Below are the code and all the weights of a small trained network. Each question names an input and a class and asks about switching units off, where a switched-off unit gives its printed mean instead of its output.

import numpy as np


def w(rows, s, z=0):
    codes = np.array(rows[::2]) - 128.0
    scale = np.full(codes.shape[1], s)
    scale[-1] = z or s
    return codes * scale


def f(y):
    return np.maximum(y, 0)


def log_softmax(a):
    a = a - a.max(-1, keepdims=True)
    return a - np.log(np.exp(a).sum(-1, keepdims=True))


def net(x, mask):
    res = np.array(x, float).reshape(1, 3) / 4 @ E
    y = f(res @ A[0][:, :-1].T + A[0][:, -1])
    res = res + np.where(mask, y, B[0][:, -1]) @ B[0][:, :-1]
    return log_softmax(res[-1] @ U[:, :-1].T + U[:, -1])


A, B = {}, {}
E = w([
[209,59,155,244,138,124,146,176,133],'x0',
[139,200,161,139,103,137,66,191,62],'x1',
[57,119,39,197,129,149,154,126,48],'x2',
],0.011)
A[0] = w([
[47,214,115,57,105,131,87,39,144,99],'N1',
[89,189,82,55,101,120,114,81,149,98],'N2',
[124,93,134,108,157,130,69,140,169,180],'N3',
[82,136,113,155,123,165,177,145,107,76],'N4',
[153,84,89,123,123,124,129,42,151,75],'N5',
[118,96,131,136,184,57,202,2,197,91],'N6',
[133,113,97,113,161,93,221,38,172,92],'N7',
[68,144,34,192,102,165,169,142,76,85],'N8',
[145,17,77,80,168,131,204,103,190,64],'N9',
[173,171,171,120,23,116,74,185,12,90],'N10',
[151,74,150,205,109,105,144,190,149,55],'N11',
[136,244,183,161,101,130,51,210,65,113],'N12',
[131,193,142,131,116,129,66,219,93,68],'N13',
[69,160,143,40,110,168,130,98,110,88],'N14',
[92,107,114,68,80,116,118,142,123,82],'N15',
[227,38,178,238,123,147,162,194,117,60],'N16',
[173,192,138,120,121,143,33,202,91,57],'N17',
[114,145,171,126,109,187,97,242,112,86],'N18',
[102,112,65,154,153,149,157,127,45,68],'N19',
[160,74,135,199,149,102,149,169,167,146],'N20',
[110,127,135,59,129,147,135,109,86,79],'N21',
[229,81,146,215,147,156,126,210,118,110],'N22',
[111,104,147,138,176,173,176,70,161,75],'N23',
[173,80,179,60,71,102,81,129,169,59],'N24',
[126,123,124,124,131,143,152,142,121,253],'N25',
[197,158,202,98,167,91,107,132,184,63],'N26',
[202,162,185,109,93,102,94,111,231,66],'N27',
[61,123,22,176,137,149,189,175,22,107],'N28',
[173,115,197,49,96,77,91,154,186,162],'N29',
[48,66,89,181,97,122,108,121,64,81],'N30',
[130,152,158,118,162,81,91,166,41,73],'N31',
[148,111,217,66,159,114,114,174,181,81],'N32',
[86,164,100,52,109,156,106,110,122,97],'N33',
[128,68,59,124,87,178,128,130,46,77],'N34',
],0.0091,0.014)
B[0] = w([
[114,114,183,96,164,58,69,163,107,210],'N1',
[101,120,179,74,160,76,102,167,95,186],'N2',
[130,147,103,142,123,149,92,69,128,189],'N3',
[142,124,138,148,152,122,159,148,158,145],'N4',
[119,121,127,110,105,161,162,176,151,150],'N5',
[102,61,82,124,64,184,157,197,143,198],'N6',
[100,78,81,107,96,146,159,169,134,183],'N7',
[181,162,133,194,158,116,149,141,151,193],'N8',
[97,66,84,106,66,163,164,246,176,186],'N9',
[94,80,106,118,77,168,166,155,155,195],'N10',
[123,120,173,75,149,70,118,184,111,166],'N11',
[105,63,98,113,62,185,140,141,153,218],'N12',
[115,58,108,126,95,149,173,184,149,168],'N13',
[121,113,202,88,154,79,117,170,104,178],'N14',
[132,105,136,102,156,111,147,176,127,142],'N15',
[84,114,180,82,186,83,98,180,76,220],'N16',
[120,87,88,118,99,141,158,198,173,170],'N17',
[115,101,119,108,93,146,155,148,158,163],'N18',
[170,178,133,150,165,133,178,164,174,166],'N19',
[97,129,146,71,116,99,80,115,92,209],'N20',
[129,112,148,104,157,111,127,193,114,146],'N21',
[94,130,169,72,160,72,68,147,68,222],'N22',
[110,107,141,123,109,159,156,188,167,149],'N23',
[162,180,126,192,184,133,197,167,159,168],'N24',
[116,182,88,119,98,150,40,10,80,252],'N25',
[150,170,141,178,174,119,188,138,173,180],'N26',
[179,170,125,190,175,129,196,145,152,189],'N27',
[169,185,141,173,156,146,159,94,175,221],'N28',
[174,179,113,185,160,141,149,62,134,238],'N29',
[181,142,135,182,162,107,176,134,162,174],'N30',
[110,76,112,141,116,131,163,174,154,150],'N31',
[185,154,132,175,173,132,180,109,177,183],'N32',
[122,120,164,97,163,97,116,138,105,176],'N33',
[199,148,150,149,137,119,193,135,150,158],'N34',
],0.011,0.014)
U = w([
[100,123,186,82,159,56,103,165,86,85],'0',
[174,176,131,210,158,137,164,137,144,85],'1',
[98,66,93,120,43,185,152,178,140,95],'2',
[103,171,87,133,76,166,45,7,66,249],'3',
],0.017,0.011)

Each question gives the input, the list of numbers given to net, and the class t.
The units are the neurons (one row each of A and B). Each row of codes is followed by its name. A weight is (code - 128) times the scale printed after its matrix; where a second scale follows, it is the last column's (A, B and U).
mask holds one flag per neuron, in row order. A switched-off neuron (its flag False) gives its mean, the last column of its row in B, instead of its output. The means were averaged over made-up inputs and are rounded, as every weight is.
A unit's drop is (log p(t) with every unit on - log p(t) with that unit switched off) / (log p(t) with every unit on - log p(t) with every unit switched off).
most important unit: the unit with the biggest drop
top k neurons: the k neurons with the biggest drops, biggest first
drop when u is switched off: that unit's drop, to one decimal
input [-7,-3,8], class 1: top 3 neurons : (N28, N8, N22)
input [-5,-8,8], class 1: most important unit : N28
input [8,8,-1], class 0: top 4 neurons : (N22, N16, N11, N6)
input [6,7,-2], class 2: top 2 neurons : (N12, N10)
input [-5,4,6], class 1: top 3 neurons : (N28, N22, N8)
input [8,-1,-7], class 0: top 2 neurons : (N16, N22)
input [2,-5,4], class 2: top 2 neurons : (N29, N9)
input [5,-2,-5], class 0: top 2 neurons : (N16, N22)
input [8,7,3], class 0: top 2 neurons : (N22, N16)
input [4,4,-5], class 1: top 2 neurons : (N29, N1)
input [-6,-7,8], class 1: top 2 neurons : (N28, N8)
input [4,0,2], class 0: top 2 neurons : (N29, N16)
input [-3,-2,3], class 3: drop when N16 is switched off : 0.2
input [-3,1,-3], class 3: top neuron : (N16)
input [-1,2,4], class 1: drop when N20 is switched off : 0.3
input [-1,0,4], class 1: drop when N22 is switched off : 0.1
